Each row is followed by one of two labels, saying whether the row has a hidden trait. Each part has a new trait and two new labels.
[ -3   5  -1  -1   7  -9   2  -6  -5   2   5  -2   7   4  -7  -4 -11  12
   2 -10 -17   2   2 -17  -1   6  -4]
<61>
[ 19   6   3  -1  -2  10   1  24  -5   7  10  -5  -2   6 -10   8  19  18
  -2   4 -13  -4   5  10  -1  11   2]
<50>
[ -5  -8  -5   0   5  -4  -4 -19   1  10  14   1  10   8 -25   1 -38 -36
  -1   5 -20   1   0 -44  -5  -3  -6]
<61>
[  6   7  -2  -5   5  -6   1  -3  -3  -5  -3   0   5   5   3  -8 -10  16
   2  -4 -14   1   0   0   0   0   0]
<61>
[-21 -10  -3  -2   8  -8  -1 -27   1  -8  -1   5   3   5  -5 -14 -34 -18
   4  -1  -1   3  -5 -22  -1  -4  -3]
<50>
[ -8   2  -2   1  -4  -1  -1   1   1   5   5  -1   3   3  -8   4 -11 -12
  -2   0  -5  -1  -1 -15  -1   1  -1]
<50>
[ 11  -2  -1   9  -8  16  -6  14   5  16  10   1  -3   1 -17  22   8 -30
  -6  22   1  -7   0  14  -3  -1   2]
<61>
[  7   4   2   3  -1  14  -1  20  -6   8  14  -1  -3  -1 -12  18  10  10
  -4   9 -11  -5   1  35   0  13   0]
<61>
[  6  -4   2  -1   5  13   0   8  -6   3  10  -2  -3   0 -11   4   7   7
  -1  14 -11  -4   0  28  -1   8   0]
<61>
[ -2  -4  -1  -4   9   5  -1  -6  -4  -3   8  -1   3   7 -15   2  -7  -1
   0  10 -12  -3   0   5  -1   6  -1]
<61>
[ 22   6  -1   1   2   3  -3  12  -2   8   8  -1   1   4 -11   4  12   9
  -2  14 -14  -3   2  12  -3  -1   3]
<50>
[-16 -19   0  -1  10   3  -1 -22   4 -11   2   6  -3  -2  -5   2  -3 -20
   2  11   6  -1  -4  -3  -1  -4  -1]
<50>
[ 12   5  -1  -5   5  -4   1  -5  -5   1   4  -2   7   2  -1  -1  -3  24
   1  -8 -14   1   5  -3  -2   4  -1]
<50>
[ -2 -15   0 -11  12  -3   0 -20  -6 -16   7   1   3   9 -10 -14 -12  10
   3   4 -11   0  -1  14  -1   3  -2]
<50>
[ 15  -3   0  -2   7   9  -2   1  -4  17  18   1   4   5 -26   8  -7  -1
  -2  15 -27  -3   3   5  -5   4  -3]
<61>
[ -6 -15  -3   3   4   2  -4  -1  -6  -4  20  -4   3  28 -30   7 -21 -22
  -1  16 -28  -7  -6   8  -3  11  -3]
<61>
[ 10   0   3  -5   4   3   3   5  -6  -1   7   1  -4   7  -7  -5   9  33
   1  -5 -12  -1   0  40   0  12   0]
<50>
[-21 -13   0  -3   6   1   0 -17   2 -15   0   3  -3   0  -2   2  -2 -11
   2   2  10   0  -3   1   1   2   0]
<50>
[-14   8  -2   5  -5  -1  -2   7   2  -4  -6  -6  -1   0   2   5  -1 -21
  -2   1  12  -1  -1 -21   3  -1   2]
<61>
[  9  -2  -3  -9  15  -8   0 -16  -5  -6   5  -1   9  13 -11 -17 -21   5
   3   7 -26   0  -1 -13  -2  -4  -1]
<50>
[  2   8  -2   0   5 -10   0  -2  -2   2   3  -1   8   6  -6  -7 -12   4
   1  -3 -17   1   1 -18  -1   1  -2]
<61>
[  9  -4  -5   0  -2   4  -4  -7   7   6  -4   1   2   1  -3  -1 -19 -36
  -1  15  -3   0  -1 -22  -3 -15   2]
<50>
[  2  -8  -1  -5  12   4   0 -13  -5   1  14   1   2  12 -22   0 -18   1
   1  11 -23  -3  -2  12  -3   6  -4]
<50>
[ 10  -3  -3  -7  15  -2  -2 -14  -5  -5   6   0   6  11 -13  -6 -13   4
   2  11 -23  -1  -1  -6  -3  -1   0]
<50>
[ 19  16  -4  -6   8  -6   1  -6  -2  14   1  -4  14  12  -5 -14 -23  10
   3  -5 -25   3   4 -34  -3  -4  -3]
<50>
[11  7  1 -2  3  4  0 13 -3 -4  0 -1 -4 -3  1  3 26 23  0  5  1 -1  2 27
  1  4  4]
<50>
[ -1   5  -1   3  -4  -1  -2   5  -1  15  10   0   6   0  -8  17  -2   8
  -2  -7 -13  -1   2 -11  -3   7  -3]
<61>
[ 17  19  -2   4  -3  -3  -2  18   0  11  -2  -4   5   3  -5   3   7   1
  -2   4  -9  -1   2 -15   0  -3   2]
<61>
[-5 -4  1  3 -6  9 -3 10  0 -4  9  1 -5  0 -9 16  8 -8 -3  4  7 -3  0 25
  0  9  1]
<61>
[  8  16   0  -9   5  -7   5  -2  -4  -1  -8  -5   7   3  14 -19  -4  38
   4 -19  -5   4   4  -8   2   3   0]
<50>
[ -3 -15   0   6  -3   7  -5   4   3   1  11   2  -4   4 -18  16   2 -26
  -3  15   0  -5  -4  12  -3   1   0]
<61>
[-20  -9  -2  -3   1  -3   0 -14   4 -13  -6   2  -3   3   5  -5 -17 -17
   1  -2  10   1  -5  -9   1  -4   1]
<61>
[ 26  13  -2  -1   1  -1   0  11  -4  14   9  -8   9   7  -7  -1  -2  19
  -1  -4 -24   0   7  -9  -3   6  -1]
<50>
[  2  11  -2   0   3 -12  -1  -5   0  10   4   0  10   2  -8  -2 -10   1
   2 -11 -11   3   5 -35  -2   0  -3]
<61>
[ -2   2  -2   6  -3  -3  -2  11  -4  11  16  -1   5  14 -17  20 -10   4
  -2  -4 -25  -4  -2  11  -3  13  -4]
<61>
[ -4 -12  -5  -6   5  -6  -3 -28   4   5   9   4  10  10 -14  -3 -43 -32
   2  -1 -21   3   0 -47  -6  -8  -5]
<50>
[  4   8  -2  -7   6  -6   1  -3  -4 -10  -3  -1   3   5   8 -11  -6  24
   2  -7  -9   1   0   6   1   2   1]
<50>
[-11  -6   1  -1   2   7   0   0  -1 -12   3  -3  -5   2  -6   3   8   5
   0   6   8  -3  -1  20   2   8   1]
<61>
[  3   2  -2  -1   4   0  -1  -4  -4  12  13  -2   8   2 -15   9 -11   6
  -1  -2 -22  -1   3 -12  -4   7  -4]
<61>
[ -5   1   2  -1   2   9   0   9  -5  -4   8  -2  -4   0 -10   6  10  10
  -1   7   0  -4   0  31   2  10   1]
<61>
[  9 -10   0  -7   6   5  -2 -13   2  -1   6   4   1  -1  -6  -1  -6  -4
   1   7  -5   1   2   6  -3  -4  -1]
<50>
[  0   5  -3  -7   3  -8   1  -7   2  -9 -10   1   2   3  10 -16  -8   9
   3  -3   3   2  -2  -1   2  -7   2]
<50>
[ -8  10   0   0   3  -6   2  10  -5  -5   1  -4   1   1   4  -3   5  24
   1 -10  -2  -1   0   8   2  10   0]
<61>
[-22 -20  -1  -4  12   0   0 -25   1 -15   5   4  -1   6 -10   1 -14 -19
   3   7  -3  -1  -5  -9  -1   1  -2]
<50>
[  4   8  -2  -1   7  -4   1   4  -6   2   6  -4   6   8  -9  -3  -6  14
   0   0 -19  -2   0  -4  -1   7  -2]
<61>
[  1   0  -3  -4  10  -6   0  -2  -5 -13   0  -3   2  21  -9 -14 -18   5
   2   8 -20  -3  -5   2   0   2   1]
<50>
[ 2  6 -1  3 -5  5 -2 14 -1  9  4 -1 -2 -4 -4  8 11 11 -3  7  1 -3  0 19
 -1  3  2]
<61>
[ 13  -6   0   0   2  12  -3   2   3   4   8   1  -2   1 -14   7   6 -18
  -2  18  -1  -3   1  13  -2  -5   1]
<50>

Next part:
[-14  -7 -36 -23  10  14   5  -3  -3   4   1  -8  -3   3  -5   5   8 -14
   5   5  -9 -22 -13  -7  15  11   2  27   5   4 -10 -14 -37  -8   6   4
   1  -9   3   5  -5   2  11   6   9   6 -20  -6  -3   9 -16   0 -29 -21
  16  10 -11   7  27   9  -5  22  17  21  23 -32   4  -9   1   5 -15  23
  -7 -16  -5   4 -23  -2  -2  16  -7  -2 -13  -5 -12  -9   1   4  36   5
   4   8   9  -1   3   0  18  -1 -11   4  10   3   1   6]
C
[ -5   2 -32 -19  18  22   8   0  -9   7  -1  -7  -3  -2  -9  10  10 -15
   4  10  -2 -11  -9   5   6   8   7   9   9  -4  -5  -8 -38 -14   6   0
   5  -7  -4   3  -6   4  10  -5   8   7 -19  -2  -2   8 -15   2 -20 -12
  12  24  -4   9  35   5  -3  18  14  15  39 -22  -4  -7  -2   9 -19  18
  -6 -15   0   4 -17 -10   5  18   7  -6 -23   0 -31   2   7  10  36   2
  -1  11  13  -4   5   0   9 -12 -18  -4  10  11   0   8]
C
[-35   2 -45   1  21   1  27 -13   5  31 -15  -4   6  -4   3  -5 -14 -13
  -1  -1 -25   0 -11  -6  21  53  14  19   8 -11  -7  -2 -27   9   7  -2
   7  13   5   2   4 -15  31  12   9  -7  16   6 -21 -22 -32  10 -28  -9
  27  19 -12   2  41 -10  -9  -5  28  21   2 -19  43 -14   5 -11  -3  -8
 -13 -13 -14   1 -15 -14 -21  15  24   9   5  -3 -15  -3  16   2  44  -1
   3 -15  26 -21   0   1  14   2  -8  -3  -3  -2 -14   4]
C
[  8  -3  55   7   6  -1  -4   9  -3  -7   4  15  11   1  -4 -12 -63   2
 -12  -8   2  31   3  25  -8 -50   5 -21 -20  -5   4  31  19   8  10  28
  -3  18 -18  -3  18  11  -4   3 -11  15 -11 -15  25   1  24   9  -4   9
   2   7   6 -19   7  -3   7 -15 -10 -37  -5  27  15 -11   1   9  10 -10
 -17  18   5  -6  13  11   8 -34  19  -8  10   2 -12  18 -22   7  -3  -1
   1 -20   4 -14  -1  -2 -12   3  -5  -5  11  11  17  16]
L
[ -4  -3   2  -3  19  14   1   6  -2  -1   1  11 -21  -5 -20  19  10 -27
   2   8   0 -11 -14   7 -10   1   9   2  25   8   1 -14 -26  -3  -4   8
   9  -2 -15  -6  -3   6   3 -20  -2  -1  10  -8   2   1 -10  -7 -14  -8
  -2  35   4   5  14  12   0   3   8  12  63 -18 -11   2  -9   7  -8  10
   8   9  -2   2 -13 -14  25  24   8 -13 -42  -1   6   7   4  16  20  -8
  -7   7   5  10   7  -2  -8  -6 -12  -4   8  16  -5  -7]
C
[  2   0 -15 -13  19  19   4   5  -7   7   1   4 -16  -8 -13  19  12 -19
  -9   9   4 -21  -8  14  -3   6  11   8  16   1  -3 -10 -32 -10  -5  10
   4  -6   2  -6  -3  -1   9  -8   4   1  -2   0  10   5 -12  -1 -18  -9
   3  34   1  11  22   3   1   4   6  18  51 -20 -13  -8  -2  10 -16  13
  -1 -14  -1   4 -10 -14  12  27  14 -12 -28   1 -17   7   7  12  34  -2
  -4  19   6 -16   4   1  -1 -12 -12  -7  13  18  -5   4]
C
[  4   5  35  13  13 -13 -24  17  -4 -24  24  25  22 -10  -2  -9 -17  31
  -1 -18   1  42  15 -15   6 -26  -3 -16 -23  -5  -2  13  18  24  12   1
  21  17 -20  18  33  37  -5 -19 -45  17  13  24  45  -5  12  20  28  16
  -3 -12   1  -7  10   0  20 -39 -10 -63   5  15  28 -28  -3 -11  10 -30
 -25  -9  36  -2 -19  10  25   2  -6 -10  13   3 -26  11  11  33 -16   1
  -6 -12 -19  29   0 -10 -20 -12  -3 -14  15  25 -14 -14]
L
[-13 -26 -28  -1  -6   0  -1  -2   0 -15  -3 -24  -3   3   4   2  27   0
 -13  -1 -15 -32  -1 -21  17  -1   8  26   8  19 -10 -23 -23  -8  -5   8
 -17 -17  15 -19   2   9   4  14  31   6  19  -4 -24   8 -15  19  -9 -13
  -6 -32 -25  13   7  15  -1  30  19  22 -34 -16  -5  16   0  -8   9  29
  18  -9 -25   5 -43   8   0  16 -20  -8   6 -11  43 -30  -3  -9 -15   6
   2  26  -5   6  -9   3  16  21  10   5   4 -11   4   3]
C
[-16  -8 -24 -17  16  18   2  -6   2   0  -3   1  -7  -4  -5   5  14 -17
  -1   9 -14 -21 -11  10   4  -2   9  18  12   6  -3 -21 -37  -5   5  -2
   6 -19  -4   8 -12   5  10   1   4  12 -20  -1  11  14 -17  14 -38 -15
   7  16  -9  15  23   2  -1  25  14  -7  43 -22  -1  -6   1   9 -14  23
  -2 -31  -3   1 -26   1  14  31   4  -9 -22 -13 -26   1   4   4  32  -7
   0  16  14  11   4  -1  12  -8 -19  -1  12  12   0   2]
C
[ -9  -2  52   1   7  -2   4   1  -4   3  -8  16  -9   5  -7   2 -48  -3
   5   4  13  -1   0   5  -7 -35 -13 -19  -8 -11 -18   3   9  -2  11  12
   0  15 -17   6  13  14   4 -21  11  -6  12  -5  26  -4  13   4   3   1
  -6  22   9 -17   0   5   2  -4 -10 -13   6  16 -10  -3   9   0  16 -17
  -7   9  -3  -1   1 -12  20  -5  14  -3 -29   0  21   8  -9  27  -9  -4
 -14 -13   4   0  19  -1 -10  -9  -2   3  16  17  -2   8]
L
[-41 -18 -38  29 -15   8  12 -18  25  -7 -11 -27   6  -5  19   0  41  -5
  14  -6 -31 -19  -4 -17  21   9   1  26   8  15   7 -38 -13   5  -7 -12
 -16 -34   6 -23  22   0  11  29  29  17  43   5 -24   2 -16   6 -46 -14
   5 -12  -8  16  18   0  -9  15   6  27  -8 -21  14  20  -1   2  -7  27
  22  -3 -18  11   2   4  14  20 -20  -9  16 -21  23 -28   6  -1  -9  14
  -4  18 -14  -8 -11   1  20  40   1   7  17 -13   4  -2]
C
[-13   4  15  20   8  -9   6   8   1  -5  -1   4 -14   8 -15  -6 -13 -14
   4   0  22   3  -6   8 -17  -5 -10 -11  14   4  -1  10  -5 -10   7  -1
   8  10 -21 -32 -11  -3  -1 -20  -1  -9   0  -4   2 -14   7 -33  21 -10
   8  16  11 -18  -2   8   3  -7  18  26  29 -16   2   4  -4  -8   2  -2
   9  47  12  -3 -12 -11  21 -23  -7  -3 -37   9  35  -8  -1   9  21 -11
 -10  -9  -6  24  17   2  -9   2   1 -17   5  -2   3   2]
L
[-45 -13 -47  38 -22   9  16 -26  43  -2 -13 -29   8  -4  31   2  34   0
  31  -8 -22 -10  -6 -24  19  39   3  18  -8   5  13 -35  -1  -2 -13 -20
 -22 -22  11 -30  40  -7  11  11   0   6  50   4 -36   5 -10  20 -50 -12
   1 -10   7  32  10 -15 -18  16  10  50   2 -14  10  14  -7   5 -12  31
  23   6 -12  27  21  -7  34  28 -17   5  45 -20  19 -27  15  -4  -8  24
  -5   6 -25 -14   1   1  22  29  -3  17  14  -8   5  -8]
C
[ -6  27 -10   8 -24 -11 -23  -9 -10 -10 -12  19 -20  -5  17  22  12  32
  -8  -7  38  -1   1  14  -6  10 -12   3  23  17  21  53  14  -3 -16 -21
 -20 -15  -7  10 -34  -5 -25   2  -7  -5 -35  19  -5 -14  29  20 -55  -1
  20 -59   2  31 -56  11  -6  -8  -4  18 -26  42 -35  62  16  15   0   0
   5   3 -22 -14   4  40 -29  -7 -63   3  21  20   7  -7 -10 -38 -37   3
  -8   8 -12  35  -8   7 -14 -10  -9  25 -24  -9  24   1]
C
[-28 -29 -25 -18   1  10  -2  -3   3 -12  -6 -16  -5   3   2  -7 -13 -15
   0   4 -21 -31 -12 -17  14  15   9  32  11  20  -5 -33 -32   4   9   3
   1 -18   9   8  -5  15  10  25   4  13  -2   0   2  13 -18   9 -38 -16
   6 -18 -18  11  10  19  -9  19  20  10   7 -16   6   7   5   4  -8  26
  13 -14  -9   1 -32  13   4  24 -11 -14 -24 -17  18 -19  -2  -5   9  -4
   7  20   0   3   5  -4  19  18   0   5   7   1   4  -1]
C
[ 10   4  42   1  14  -2  -1  10 -10  -7  16  10  11   3  -6  -7 -57  10
   4  -3   0  28   8  -1   1 -53  -1 -21 -20  -6  -9  31  19   5   9  27
  -4  14 -19  -2  22  23  -1  -8  -9  11   0 -10  26  -7  19   7  20   7
  10   2   8 -17  26  -6   4 -13  -5 -26 -10  20  18 -20  -6  -4  11 -22
 -24  11   7  -2  20   1  11 -41  27  -6   4   4  -9  19 -15  18  -6  20
  -5 -20   4   0   6  -1 -11 -10  -9  -1  15  16  13  17]
L
